Each name stands for a flat space through zero: a line, a plane or more. A row that begins with a name and a colon came from that space; any other row is followed by the name of the space it lies nearest, among the names in its block.
losostuf: [-16 -13 -13  -2  24  17 -11  27 -19  14  11  -2   9  -2  -9 -20 -16  11
  -9   7  -5  -7]
mavgaba: [-21   3 -12  22  24  21 -16 -15 -35 -12 -13  15 -38 -22 -31  -5  52  10
  28  15  44 -14]
tinidad: [ 19 -13  25 -28 -47 -33 -24   5  14 -33  22   8  12 -10  10   5  13 -46
 -23  14 -81  17]
tinidad: [  1   1   6 -21 -17 -16  -8 -14   5  21   7  -5  10  -1  -2   1   6  -3
 -25  12  -4 -21]
tinidad: [ 11 -27  37  -5 -25  -3 -13 -28  10   9 -28  -9 -38 -10   8  24  31 -29
  -1  36  -7  11]
losostuf: [ -3 -13  -6  -1  32  31 -10  11  -8  27   5   1 -10  -6   2   2 -32  16
   7  -1 -13  -1]
losostuf: [ 13  16  -3 -51  -9 -38 -19   3  10  15  47  -4  62   1  -2  -5 -23   3
 -57  -6 -59 -33]
tinidad: [ 23   6   4 -13  40   3  16  16  23  -5   2 -20  33   2  19  20 -42  16
  -9 -25 -29  22]
tinidad: [ -3  -6  18  22  -2  -2   2  21   1 -35  -6   1  -9  18  -2 -18  17 -23
   8   1 -12  27]
losostuf: [ 27 -15  19 -15  -1  45 -11 -53  27  60  -6   3 -46 -43  17  48 -28  -1
  24  13 -26   5]
tinidad: [ -1   8 -15  -1 -20 -28 -31  -6 -34 -34  20  23   6 -16 -26  -8  33 -12
   7  10 -23 -14]
losostuf: [-18   0 -18  -4  16  14  -3  36  -8 -14  21   8  16  -6  -3 -22 -11   4
  -7 -10 -13   1]
mavgaba: [-16   5 -13 -12  -5   1   3  14   4  -4  10  10   5   0   6  -6   0   6
 -11 -11   7 -12]
losostuf: [ -2 -29  17  -2 -10  35  -8 -22   8  44 -18  -1 -48 -20  11  17  -3  -9
  11  27   5   3]
pilzabe: [-14  -5   2  21 -30  24  -2 -17  -2 -13  -8  21 -47 -25  -9  -7  39 -24
  32  16  21  11]
mavgaba: [  5   7  -1  15   7   5  -6 -11 -11  -7   3   3  -5  -9 -17  -6  11  -3
  17   5  -1   4]
losostuf: [-26 -30  16   4 -24  35   0  12  15   5 -14  17 -58  -3  22  -2  13 -23
  10  11   9  14]
losostuf: [  9 -13  26   0 -10  31  -4 -51  21  61 -21   0 -56  -8  11  29  -3  -1
  16  17  16 -10]
pilzabe: [  4 -42  36  -1 -38   6  11  28  33 -37 -26   0 -36   2  45  18   3 -48
   5   9 -37  58]
mavgaba: [ 27   0  46 -10  14   1 -11 -46  25  31 -15 -17 -20   1   0  28  15  -8
 -10  17 -14  -2]
pilzabe: [ 23  -2  19  13  44  40  -3 -26  10  29  -9 -11 -22 -15  -5  18 -18   8
  24   3 -13  16]
pilzabe: [ 19  21 -13  18  36  29  29   0  18  11   6  -9  19  -3   5   3 -52  23
  26 -33   1  21]
mavgaba: [ 20   0   1 -32 -24   2 -14 -10  18 -24  26  13   9 -55   9  23   2 -25
  -1   4 -64  17]
pilzabe: [  0   2 -15 -21  27   8 -20  -1 -15  41  24  -3  23 -10 -13  -5 -28  24
 -19   3 -16 -31]
mavgaba: [ 28 -12  19  33  -6  25  12 -28  12 -16 -31  -3 -41 -25   8  30   3 -22
  55   9  -7  52]
mavgaba: [-21  -8 -23  16  21   5  -1  23 -35   2  -8  -3   3   9 -14 -19   0  20
   5   5  34 -10]
mavgaba: [ -6  11  14 -14 -32 -20 -15 -30   7  -9   1  18 -23  -3  -5   9  52 -15
 -10   8   8 -24]
losostuf: [-14  -7   5   6 -16  -2  -2  11  -2 -16  -3   9 -14   8   1 -12  19 -14
   0   5   5   4]
mavgaba: [ 10  -2  22 -27 -62 -26 -21 -48  15  42  10   9 -15   1   2  10  14 -22
 -22  23 -17 -34]
losostuf: [ 10   7   3 -23   1   6  17   0  37   5   4   1   6  -4  31  26 -29   7
  -9 -26 -15   7]
losostuf: [  5   8   3 -29  -9 -21 -10 -17   4  36  18 -12  30   2  -9  -5  -4   6
 -39  12  -7 -34]
pilzabe: [  1 -28  11 -15  -6  46 -40 -33  -5  58  12  18 -53 -42  -5  15  -6 -10
  13  33 -33 -15]
mavgaba: [-17  11 -24  31  81  53 -26 -12 -52  15   7   5 -18 -36 -58 -23  24  33
  34  17  34 -19]
pilzabe: [ 12 -16  17   1   8  33  -4  -2  16  21   3  -2 -19 -13  10   7 -26 -11
  11   6 -33  21]
tinidad: [  6  11 -11  15  28  32   6 -29  -5  24  -8  -2 -16 -24 -13  12  -5  21
  30   0  30  -3]
tinidad: [-19  -1   3  44  -2  -2   8  20 -17 -38 -19  13 -28  35  -6 -23  28  -9
  28  -8  31  16]
tinidad: [ 16   6  13 -15   7  -2 -19 -31  -2  18  13 -14  15 -30 -26  -1  20  -8
 -16  28 -19 -12]
pilzabe: [-16 -14  -9   0  15 -10 -24  41 -30  -2  17  11   9  31  -4 -23 -17   8
 -14  -5 -26 -14]
pilzabe: [  8   1 -16   9  25  10   6  20  -2   7   4  10   1  21  20  13 -57  26
  21 -36 -17   8]
pilzabe: [  1   2   3 -16 -12 -15  -6  -9   1  12   7  -6  14  -2  -5  -3   8  -3
 -22  11  -2 -16]
mavgaba: [ 13 -14   7 -17 -15  -4   5   5  17   4  -2  -8   8  -7  22  17 -24  -9
  -9   2 -27  15]
tinidad: [ 21  18   2  21  24  10  15 -25  10  -3 -18   2 -17   4   7  29 -12  18
  36 -25  14  13]
pilzabe: [-10   0   5   3 -39  -5 -19 -29 -10  14   7  18 -27  -6 -17 -11  34 -17
   4  21   9 -23]
tinidad: [ 10 -12  15  14  50  -6 -24  26 -32 -54  -4 -21  22 -16 -33 -15  38 -16
  -3  28 -35  32]
[-26   2 -17   7  18   6  10  46  -7 -26   8   6  14  16   1 -27  -4   8
  -7 -19  12   4] => losostuf
[-41  14 -44  26  -9 -23   3  39 -45 -56   1  30   2  24 -14 -31  32  13
  16 -22  49 -16] => pilzabe
[ 13  24   1   4   3  -6   9 -38  10  22  -6   1  -5  10  -1  17  -3  18
  10 -16  24 -18] => tinidad
[ 14  10  15  23  36  38  15 -17  21  16  -9  -7 -18  -1  -1   6 -16   8
  27 -13   6  20] => mavgaba
[-12   2   7 -20 -41 -32  -3  -7   4   5   8  -8  20   5 -10 -21  32 -18
 -40  23  12 -24] => losostuf
[  1  10   1 -12  14   0  -2 -14   6  40   8  -8  11  11  -4  -1 -15  19
 -19  -3   9 -28] => losostuf
[ -9  10   1   1 -11 -29  -2  17  -5 -18  11   3  21  30  -7 -24  12  -5
 -20  -8  -2 -11] => tinidad
[ 24   8   9  17  25  -4  11   3   9 -34 -14  -1  -3  11  14  25 -12   4
  26 -27 -18  32] => tinidad
[ 17  21   3  14   2  -2  30 -13  22  -9  -8 -11  13   6   5   6 -10   3
  13 -19  15  18] => pilzabe
[ -5  -7  -7  -1  16   4  -9 -11 -24  44  -2 -22  14  -5 -24 -15  -2  16
 -15  29  26 -25] => losostuf
[ -4   0   9  14 -13  -8 -10 -20 -14  -4 -11   6 -23   4 -16  -4  36 -10
  10  16  18  -8] => tinidad
[ -5  11   3  36  14  54  16  -9  13  12   8   4 -22 -16 -18 -29  -4  -8
  35  -2  15  22] => tinidad
[ -6  13 -15 -12  -5  14  18   9  23  26  23   3  21   4  12 -12 -40  13
 -12 -23   0 -10] => tinidad
[  5  14  -1  22   2  -1  13   5   4 -28   1   4   4   9  -4  -9   2  -5
  19 -16   1  19] => mavgaba
[  0 -22 -23  -5   8 -12  15  63 -12 -63  -7 -14  40 -16  20   3 -20  -6
  -2  -4 -26  47] => losostuf
[ 14   1  21  -8 -25 -57  18   4  19 -35 -29 -14  13  43  30  26  13  -8
 -20 -13   5  11] => pilzabe
[  8  -2  22 -22 -47 -64 -19 -11  -3 -49  -9   4   4   7   2  16  61 -33
 -26  18 -21  -4] => mavgaba
[-10  -5 -26  13  21  31 -19  -7 -38  28  12   6  -8 -29 -31 -17  -6  16
  22  19  11 -16] => mavgaba

Rows lie near named flat spaces through zero. A row that begins with a name and a colon came from that space; any other row is followed by the name of its block's space that it lies nearest.
givtipop: [-12  14  -3  14   6  26 -42  33  21  -4  22  20  19  23  41 -13 -40 -69
  -1 -22  13  52]
givtipop: [ 22 -13 -19  23  -8 -11  -4  -4   0 -16  -3  23   3  15 -14  -8 -14  29
  -6  51   1  15]
givtipop: [ -1  -3   7  -6   3   7   9   5  11   2  18  -4 -12  -6 -13  -8  -4  14
   0  -9  -1 -12]
fizlusap: [-20 -35   1 -42 -30 -25  -9  14 -39 -24   4  17  -3   8  86  18   8  28
 -17   7   1  23]
fizlusap: [ -4   7   2  -5   0  -4  11 -18 -16   7 -10 -22  -5 -15 -11  16  25  22
   4 -13  -9 -28]
fizlusap: [ -6 -43  31 -62 -32 -36  16  -7 -68 -23 -23 -28 -10 -36  70  38  48  53
 -24  -7 -20 -41]
lozotev: [  6 -13  43 -57 -22   5 -12 -12 -18 -32   8  29 -29 -15  87  10  23   2
  -5 -12  11  -9]
lozotev: [  8  48  -5  18  16   5   7 -17 -10   4   5  14 -33  11 -15  28  13  32
  17  -8   0  19]
fizlusap: [ -8  -2   2   2   5 -10  35 -30 -33  23 -36 -16   3 -20 -25   7  40  43
  -3 -15  -1 -45]
fizlusap: [ -4 -17  -5  14 -14 -20  23   0   2  25 -30  18  20  -1  -9 -18  -2 -18
   1  36  27 -10]
givtipop: [  2  -1  -3  24  11  -5  26 -11 -22  26 -26  17  -8   7  -6   2  18  44
   9  21   6  -5]
fizlusap: [ 12  34  22 -22 -18  -4  -9 -14 -12 -31   1  -6 -17 -23   9  29   7 -21
 -11 -27   5  -2]
kisnibi: [ -6  15 -36  32  -7  26 -41  -7  27  -6  12   8  14  26 -16 -14 -26  -3
   9  29  -1  29]
kisnibi: [-39  29 -26   3 -23   3  -4 -34 -19  19 -42  -3   7   8   0  15  21  17
   6   9  15   9]
lozotev: [ 29  -1  16 -15  11  -7   6   1   0 -33  30  19 -23  -4   0   3  -2  14
 -10 -19  -5   0]
givtipop: [ -9   6  28 -61 -18   9  -3 -37 -20 -19   4  -7 -41 -21  46  27  47  40
   8 -22  -8 -31]
kisnibi: [ 15  23 -30  15  28   3 -33 -15  16 -40  10  11  37  20 -37 -11 -20 -60
 -20 -53  -6  35]
lozotev: [ 23   6  30  20  -3   4  27  10  15  17 -28 -15  -7 -26 -49 -15 -17 -18
  -7  29  10 -21]
givtipop: [ 19  -8  11 -17 -26   0  -5 -17 -13 -43  26  23 -22 -15  13   1   2  52
 -22   3   5 -17]
givtipop: [ -4  11 -35  47   5   2 -17   2  -9   4   2   0  30  15 -18   2 -15   5
  -3   0  -3  15]
kisnibi: [  6 -34  29 -18  -4 -27  33  13 -34   5  -3 -13   0 -30  23  10  21  20
 -13 -14  -4 -43]
givtipop: [-21   0 -43  37  23   8 -21  26  11  14   2 -18  38  32 -24 -12 -30 -19
  -3  -8 -17  42]
kisnibi: [ -4   2 -17  18   0  21  -4 -27 -10   7 -13 -27  -5  -3 -33   3  17  70
   4  19 -23 -24]
lozotev: [-14  -3 -13  28 -13  -4   6   1  -4  27 -13  -8  26  -7 -12  -6  -2  -5
   4  13  13 -20]
kisnibi: [ -1 -12   0  18   1  15   4  -5  -1  19  -3 -43  11 -23 -33  -7   9  29
   3   3 -20 -50]
lozotev: [ 18  33  28  12  12  17   6  -4   6  11  13  13 -26 -12   2   9   6 -13
  19 -16  12 -14]
kisnibi: [-35 -20  -1 -14 -25 -10   8  -4 -29  24 -13 -21  18 -18  33   9  26  16
   1  -8   5 -38]
fizlusap: [  7  -7  18 -33 -17   4 -22   1 -11 -41  18  27 -16   0  57   5  -4   2
 -17 -10   5  18]
lozotev: [-30  -4  13 -29 -32  16 -16  -8  18  16  -3  17   3  -6  54 -14   7 -42
  18   8  33 -13]
lozotev: [ 12  28  27 -28 -10   2   4 -25 -30 -22  -7  24 -51  -5  40  34  28  45
   2   0   4  10]
kisnibi: [ 24  14  36   8   3  17   8   7  16   6   3 -10 -18 -26 -16  -5  -7 -21
   5   2   4 -25]
kisnibi: [ 17  40  11   3  19  27 -22  16  63  -4  20  34 -27  29  -6 -16 -39 -77
  25  14  17  61]
fizlusap: [-12  -4 -18  38  23  -2   9  36  12  33 -12 -33  33   8 -45 -14 -28 -29
  -4  -2 -12  14]
lozotev: [  2  44  30 -13  -8  15  -4 -17 -25   1 -24  10 -45  -5  45  38  24  15
  15   5   6  17]
fizlusap: [-25   1 -24  10  13   0  19 -25 -14  33 -15 -42  11  -7 -43   8  35  46
  13 -17 -21 -42]
lozotev: [-20  -5  -5  -3 -14   0 -16   7 -10   8  -5 -11  17   0  34   8   3 -15
   3  -2   0   1]
givtipop: [ 13 -11 -26  39   4 -40  37  -4  -7  24 -25  -6  24   0 -60   0   5  12
   4  37   3 -20]
fizlusap: [-22 -29 -22  -6  13   4   4  -8 -14  10   0  -8   7  14   3  -8  19  57
  -1  -8 -19  -8]
fizlusap: [ -9   3 -17  19  -3  -1  -3  11  21  14  -2  -2  21   9 -23 -14 -21 -34
   3  11  10  12]
fizlusap: [-25 -12 -18 -13 -38 -31  18 -24 -17  11 -30  29  16   2  17  -2  18   6
  -2  28  36  -8]
givtipop: [ -6  -1  16 -12 -10 -27  34  -5 -19  22  -2  43 -14  -4  42  10  25   1
  16   0  37 -14]
kisnibi: [ 29 -14 -15  39   9   2 -14  28  32 -17  32  -9  27   0 -51 -26 -47 -24
 -14  12 -10   1]
givtipop: [ 26  -9  -9  22 -21 -47   4  15  -1 -21  -5   6  49 -15 -24  -2 -27 -72
 -25   8  20  -4]
lozotev: [ 39 -13  22   6  23  -5  37 -10 -12 -11  -4 -21 -22 -26 -60  -3  13  61
 -18  -3 -25 -43]
givtipop: [  9 -11   1 -27 -12  21 -45  20  40 -52  42  -9  -1   5   3 -19 -44 -30
 -21  -2 -16  29]
kisnibi: [ -6  -2   0  -8  16  10   3 -15  -3   7  -4 -26   1  -8 -17   1  21  15
   4 -25 -19 -24]
lozotev: [  6 -54  44 -46 -17   0 -13  17 -19 -23  -6 -20  12 -32  69  -6   9 -20
 -23 -10 -14 -33]
kisnibi: [ -6 -12  23  -8  -6 -14  39  -2 -28  27 -28 -32  -4 -33  -9  11  28  26
  -3  -5  -3 -50]
[ 30  14   5  19   3   4   2   5  20 -20  14   1  -9  -8 -49 -10 -28  -4
 -14   7   0   3] => kisnibi
[ 10  -4  30  -2  23  19  24   7  19  30  -1 -39 -24 -21 -33  -7  11  11
  19   2 -20 -40] => kisnibi
[-36  -6 -18 -19  -7   9   1 -10   8  16  10 -30   2  -1 -14  -3  13  26
   8 -15 -11 -20] => kisnibi
[-17   7 -19  -3   3 -15  16 -17 -22   8 -18   2   0  10  -9  13  20  32
  -1  -9   0   7] => fizlusap
[ 28 -23   8  29  -5 -12   6   8 -26  -8  -6  -6  17 -21  -4   0  -3  21
 -18  16  -7 -30] => kisnibi
[ 18  21  24  -4   0  25 -10 -19  -1 -11   1  12 -32  -8  15   8  11  19
   9   4   0  -6] => kisnibi
[ 38 -45  36  -3  18  -4  15  29  -4   0   3  23 -25   3  41 -10  -2  23
   5  44 -11   0] => fizlusap
[ 12   8   3   9  26  13  -4  11  10  -4   9 -22  -5   1 -27   0  -9  -3
  -1 -17 -23   7] => fizlusap
[  7  20  -6  28  10  -5   0   5 -18   5  -1  -3   2   3  -5  20   0   7
   3  -6  -5   9] => lozotev
[-18  20 -25  12 -10  10  -6 -10  20   6  -1 -17  10   3 -47  -8 -13  -3
  -1   2   3   3] => kisnibi
[ 16   6  -2   3  12   6  -3 -25 -19 -20  -8   1 -10  -1 -11   9  17  43
  -8  -8 -17  -5] => kisnibi
[ -5 -19   0 -28   7   6   4 -24  -6  -7  -4  -2 -12   2   5  -5  26  42
   0  -7 -15 -16] => lozotev
[  2  16 -27   0   4 -17  -4  -4   7 -26   2  25   4  27 -23  -1 -19 -12
 -16  -6   7  50] => kisnibi
[  2  -2 -29  19   3  12 -20   7  35 -14  33 -14  16   9 -50 -22 -32  -4
  -7   0 -12   6] => kisnibi
[ -9 -16 -21 -17   1 -14   1 -14 -34 -19   1 -24  -4   4  -1  22  24  73
 -13 -10 -34  -5] => lozotev
[ 25 -23  41 -18   5 -15  19  20 -14 -10  14   5 -11 -25  30   4   6  -9
  -9 -17   1 -26] => kisnibi
[ -4 -36  23  -2  30  -6  25  22  -9  46 -20 -38  15 -14  15  -2  26 -17
  20  -8 -21 -40] => kisnibi
[  1  16   3  20   6  13  -6   9  12  14   6   3   4   0  -2  -4 -11 -27
  11  -5   9   2] => givtipop

Each name stands for a flat space through zero: a line, a plane or more. A row that begins with a name and a colon came from that space; any other row is followed by the name of the space it lies nearest, among the names in its block.
kulfakeb: [ -2 -22  15  10  21  25  34 -45 -21  -3  13  62  -8  -7 -11  20  16  -3
  -4  29 -19   9]
kulfakeb: [-55  10 -21  18  25 -63 -41   8   7 -28 -29 -52  33 -23  14 -23   6  -7
 -15  23  -4  43]
sakepsipub: [  1  27 -12 -15 -16  -3 -26  -8   4   7 -18 -38 -16   0   3  -5  -5   1
  -1  -7  -3 -16]
sakepsipub: [-23  -4  11  -3  -5 -17  20 -22  11  21 -51 -62 -18  32 -13 -24 -16   6
 -21 -34 -14 -37]
molusezez: [  4 -18  19   5  -3   6  15 -10 -30   1  -6  12  32  -1 -19 -15   5 -10
  14  15 -29   2]
molusezez: [-10  13 -12  24 -21 -46  -1   7  15  -3 -19 -91   6  19   8 -30 -18  12
 -15 -17 -13 -18]
sakepsipub: [-23 -14  20  14  12  34 -22 -43  51   2  10   2 -23   8 -14  32   4 -19
  -6  -1  11  -3]
kililoni: [ 21   8 -11  -1 -20 -21  -2  37  -8  -1   8 -14  -5 -19  29 -17 -17  17
 -14 -18  17 -10]
kulfakeb: [  6   4  23  -4  32   4  30 -15 -22  21 -22  18 -62   1   9 -14  -6  17
 -17  -7   7 -31]
kililoni: [  0   4   2  -6   1  -1 -18  17 -32   8   1   9  14 -36   5  -4   5 -10
   4  20   5  -4]
teztafit: [-21   0   4 -11  -3  -9   4   9 -10  -5  -6 -14  25   9   2   1  17   7
   7 -18  12  19]
kililoni: [ 20   7  -1 -16 -16   7   6  -4 -22  16   2  -3  -4   4 -13  14 -14   0
   3  -9 -10 -20]
teztafit: [-22  -9  20  16  16  -6 -11 -10  12   6   6 -19  -8  -6  -3  19  -9  -7
 -16  -7  16  -4]
molusezez: [-16  -4   1   3   5 -21   9   6   0  -2   1 -16   0   1   8   9  -8  11
 -18 -19  15   7]
teztafit: [-24  -2  37  10   3  10  -9  -3   8  34   3 -49 -28  -3   4  16  -3  -2
 -16 -30  43 -44]
molusezez: [ 45  38 -28 -43 -12  26   7  32  -3  21   9  18 -19  40 -18  22   1   5
  40 -11   5 -19]
sakepsipub: [-29 -27  12  21  40 -21 -20  17  20 -12  12  12  31 -11 -17  23 -16 -25
  -7  12   8  36]
kulfakeb: [ -5 -24   4  29  -8  -7  53 -17 -13  -6  35   9  12   6   5  25   5  17
 -18  -2   0   3]
teztafit: [ -5 -22 -22   6 -20 -31  24 -16  13   6   7 -15 -16 -17   6  39 -54   9
 -67 -29   1 -18]
kulfakeb: [ 27  22   7  16 -13  -7   7  42  24  20  13 -58 -40  30  19 -19 -16  22
   2 -36  34 -47]
kililoni: [ 10  -4  16  -3  -3  10   3  -2 -23  18  28   7  -6 -13  -6  41 -15  -1
  -8 -11  16 -15]
sakepsipub: [-12   9  24  34   4  -5 -25  -1  23  17  29 -55 -44 -19  24  20 -14   5
 -28 -15  47 -36]
teztafit: [-58  -3 -36  17  -8 -72   4  42   9   0  13 -73  35 -18  24  36 -13  11
 -49 -27  47   9]
kulfakeb: [  5   9 -21 -23  18  -6  11  27  -2  14 -14  21 -14   9  -7   8  -9  -1
   1  -1   7  -6]
sakepsipub: [ 16  19  -7 -20  -6  30  -1   3  -4   5  11  17   4  24 -15  14  23  -3
  38   7  -2   2]
molusezez: [ 28  18 -19  -2 -19   0 -15  22  23  -7   9 -11 -13   6  13 -12 -10   7
   6  -7   4  -6]
kililoni: [-37  -9  13  25  19  16 -27 -28  24   3  14  -2 -12 -28   4  24  18 -20
 -15  26  22  -3]
kililoni: [-14   4  12   6   3  41 -14 -38  15  13  11   9 -30 -11   1  20  26 -11
   1  18  15 -21]
sakepsipub: [-33 -17 -13  36  26 -55 -30  28  35 -20  -4 -34  33 -17  -1  -6 -28 -20
 -23  16  -2  28]
molusezez: [ 24 -31  27  -2  17  73   9 -21  11  -7  16 104  11   9 -29   0  30 -28
  44  37 -22  18]
sakepsipub: [ 10  20 -19 -23 -14 -16 -15  34 -25  -4 -45 -18  35   1  -1 -65  13  -5
  32  16 -30   4]
molusezez: [ 23 -26  30 -31  -9  18  21  14 -50   1 -12  57  29 -15  -4 -25   0   2
  13 -17 -10  11]
kulfakeb: [  8  -1  20  -3 -20  24  21 -18  -9  29  -1 -26  -6  28 -23   9  -1  -2
  11 -17  -7 -42]
molusezez: [ 42  -1  -5   8  -1  62 -17   5  44 -17  29  74 -15   2   4 -16  28 -14
  39  38  -2   9]
molusezez: [ -2   8  -8  14  16  -6 -15   4  11 -10  24   5  -5  -8   6  19   2  -2
   1  17  11  16]
kililoni: [-24 -15   4  19  15  -4  -5 -12  27 -11  -9  -1   1  -3   3 -11   6  -8
 -11  10   0  11]
kulfakeb: [ 10  24 -30  34   0  -1 -36  12  30 -30  40   2  -2 -19  28  -5  24  -1
  14  47   8  22]
teztafit: [-11   2  -1 -15 -11  -5   8  14   2   2  -7 -19  13  18   2   0   8  10
   4 -29  15   4]
teztafit: [  7  13   6  20  10  21 -24 -20  30 -14  10   9 -40 -10  23 -17  18   4
   2  20  10   0]
kulfakeb: [ 23 -12   1 -28 -15  20  45  -5 -24  22   3  37 -11  13 -13  26 -13  10
  -7 -27  -1 -22]
kililoni: [ 10  -9  27  -1  -5  26  20 -29  -2  17   2   1 -22  20 -15  12  -6   3
  -1 -19  -4 -25]
sakepsipub: [ -9  -2   8 -15  12 -17  29  30 -44  11 -12   5  17   1   3 -11  12  12
   6 -10  12   2]
teztafit: [ 11  12 -21 -23 -20  18 -19  10  25 -18  -8  12  17  17   0 -15  19  -2
  29  -3  -7  23]
molusezez: [ 36  19 -14 -34 -26  -1  16  31 -36  17  -1  -4  10  17 -11   2 -11  10
  21 -19  -8 -17]
sakepsipub: [ 11 -19  34 -11   4  46  14 -22 -20   4   6  60  -7  -9  -2  -2  21  -1
  13   1   3   1]
kililoni: [-33  21 -32   9  10 -47 -30   3  23 -12 -20 -61  16   9  -7   1  -9  -9
  -7  13 -14  17]
molusezez: [ -9 -21  12  25  11 -19   8 -12   1 -11  21  -8  28   9 -22  28 -20  -8
  -7   2 -16  21]
molusezez: [  7   6  -7 -33 -29 -14  38  19 -32  25 -26 -32   7  26  -7  -5 -12  19
  -3 -45  -1 -30]
kililoni: [ 14  21 -19 -14 -26 -21 -22   9 -33  28  16 -41  -1 -30  -9  48 -44  -7
 -22  -6   2 -33]
sakepsipub: [ 21  10   1 -36 -14  27  51 -12 -45  16   2  35 -16  22  -1  15  22  25
  14 -20   2 -14]
kililoni: [ -1   9 -25   2  -3 -19 -16  30   7 -13  11   1   5 -24  26  -5   1   6
  -9   7  19  14]
teztafit: [  7 -18  12  16  21   1   4 -28  17 -17  -3  24  -4  12 -17  -3 -17  -7
  -3  11 -31  20]
kililoni: [-17 -20  24   5  16  24  11 -50  15  10 -26  10 -18  16 -24  -3   2 -15
  -6   6 -23 -14]
kulfakeb: [ 17 -12   2   9  -4  20  -7  10   9 -25  34  56   0 -31  31  -4  16   7
   0  10  20  27]
teztafit: [ 10  -7 -21   5  14  -4 -15 -10  23 -35   2  40  22   4 -16  -2  -8 -15
  12  32 -39  48]
teztafit: [ 25  13  11 -18 -26  36  11 -14 -29  11 -10  15 -20  -6  15 -33  28  13
  17   1  -4 -27]
kulfakeb: [-21 -12  19  10  21  -9 -12   0   2 -12 -12   4   5 -16  11 -21   8  -2
  -7   3   8  19]
sakepsipub: [ 22   0   0  16  -2   3   6  -2  21   3  29  -9  -9  27 -19  30 -25  -3
   4  -6  -8  -8]
teztafit: [ -5  21 -15 -42 -13 -11  14  57 -41  19  -5 -15  33  16  -1   8  20  12
  27 -28  29   1]
kulfakeb: [-14 -20 -11  -6  12  -8  19  -1  -6  -6   0  31  30   4 -19  22  -3  -9
  -3   8 -13  25]
[-20  17 -12  18 -15 -21 -40   6   6   3  15 -64  23 -16   0  17  -2 -14
  -2  13   8  -6] => kililoni
[-16 -24  27  12   8 -10  26 -42 -13   4 -13 -20  16  25 -34  12 -18  -6
  -9 -10 -35   0] => kulfakeb
[-31 -13  31  22   1   1  15 -10  -2  14 -16 -26 -31 -26  40 -36  22  16
 -32 -14  37 -35] => sakepsipub
[ -2  -5 -21 -14   6  -7 -22  13   4 -15   0  24  47   0 -27  17  -6 -24
  19  19 -22  40] => teztafit
[ 19  10 -17   1 -26 -31 -23   6   7  -6  12 -41   1 -11   3  18 -49   4
 -24 -22  -7  -1] => molusezez
[ 57 -19  30  -1 -33  45   8 -10  13  -4  36  36 -10  13  -5   9 -22   6
  11 -31  -4  -7] => kulfakeb
[ -2  -6   6  16   2  -6 -24  -3  16  -7   5  -9  -4 -21   7  -4 -14  -8
 -14   6   2   2] => sakepsipub
[ 14  22 -25  18  33  17 -68   9  34 -26  24  43  -4 -28  -1   1  14 -33
  32  77 -10  33] => teztafit
[ 43  -7  -6   3  -2  20  13 -37  13 -12   0  49 -39   1  -3  -8 -24   4
 -11  14 -38  -4] => teztafit
[ 20  12  -2 -11  -3  14   1  -2 -21  12   7  20 -26 -17   9   6   0   5
  -2   8   6 -18] => teztafit
[  1  11  -1   6  -2 -25  -7  -3  -5   3 -10 -49  15  23 -24   1 -21  -5
   8  -2 -27  -3] => molusezez
[ -9   9  -8 -26   7  24 -35   6   2 -10 -18  29  32  -2 -14 -13  34 -24
  41  28 -10  30] => sakepsipub
[-37  -4  -2  11  19 -24 -31  34  12   6   6 -35  46  -2 -21  24  -2 -28
   9   9  17  15] => teztafit
[-17 -17  -9  12  32   4   0  21   5 -25  20  72  10 -37  29  -4  33  -2
  -2  35  27  42] => kulfakeb
[ 53   2 -11 -18 -26  44  14   6 -12  10  22  48  13  18 -27  11   3 -12
  40  17 -27 -14] => molusezez
[  9 -30  19 -11 -10   5  34 -34 -24   1 -20  21  17  13 -27  -3 -19  -1
  -7 -15 -42   2] => teztafit
[ -9  14 -37   3   1 -45 -10  24  23 -21 -16 -31  10   8  12 -17 -13   8
 -10  -3  -6  23] => kililoni
[-10  24 -36  -4   9 -22 -37   0  11 -13 -13 -18  14  -3 -11   3  -3 -16
   9  32 -23  21] => kulfakeb
[ 43  13  -9 -38 -16  32  13  31   5   9   1  36 -13  29  -5  -5   3   9
  31 -24   8  -9] => molusezez
[ -6   5   0   6   9   6 -26  22   5 -12  -8  -2  45  11 -16 -30  30 -23
  47  34 -17  23] => teztafit
[-28   7   0 -12  12  18 -13  -1  -5   1   7  22  -2 -21  16  16  39  -1
   5   9  35  14] => sakepsipub
[ 30   9 -17 -19 -28  18  16 -13   2  11  20   8 -18  19 -11  40 -18   8
  -3 -20  -4 -18] => kililoni
[  0 -17  11  26   2 -35  12 -18   0 -30  12 -10   5  -5  13  -2 -27  19
 -30 -16 -13  30] => kulfakeb
[-31 -27   0   0  23 -38  18   3   3  -4 -38 -11  31  17 -25  -9 -23 -10
 -16 -10 -24  18] => sakepsipub
[  3  30 -18 -17  -7  -1 -13  -4 -13   9  -6 -23   1  12 -13  13   6  -2
  18   8 -10  -6] => kililoni
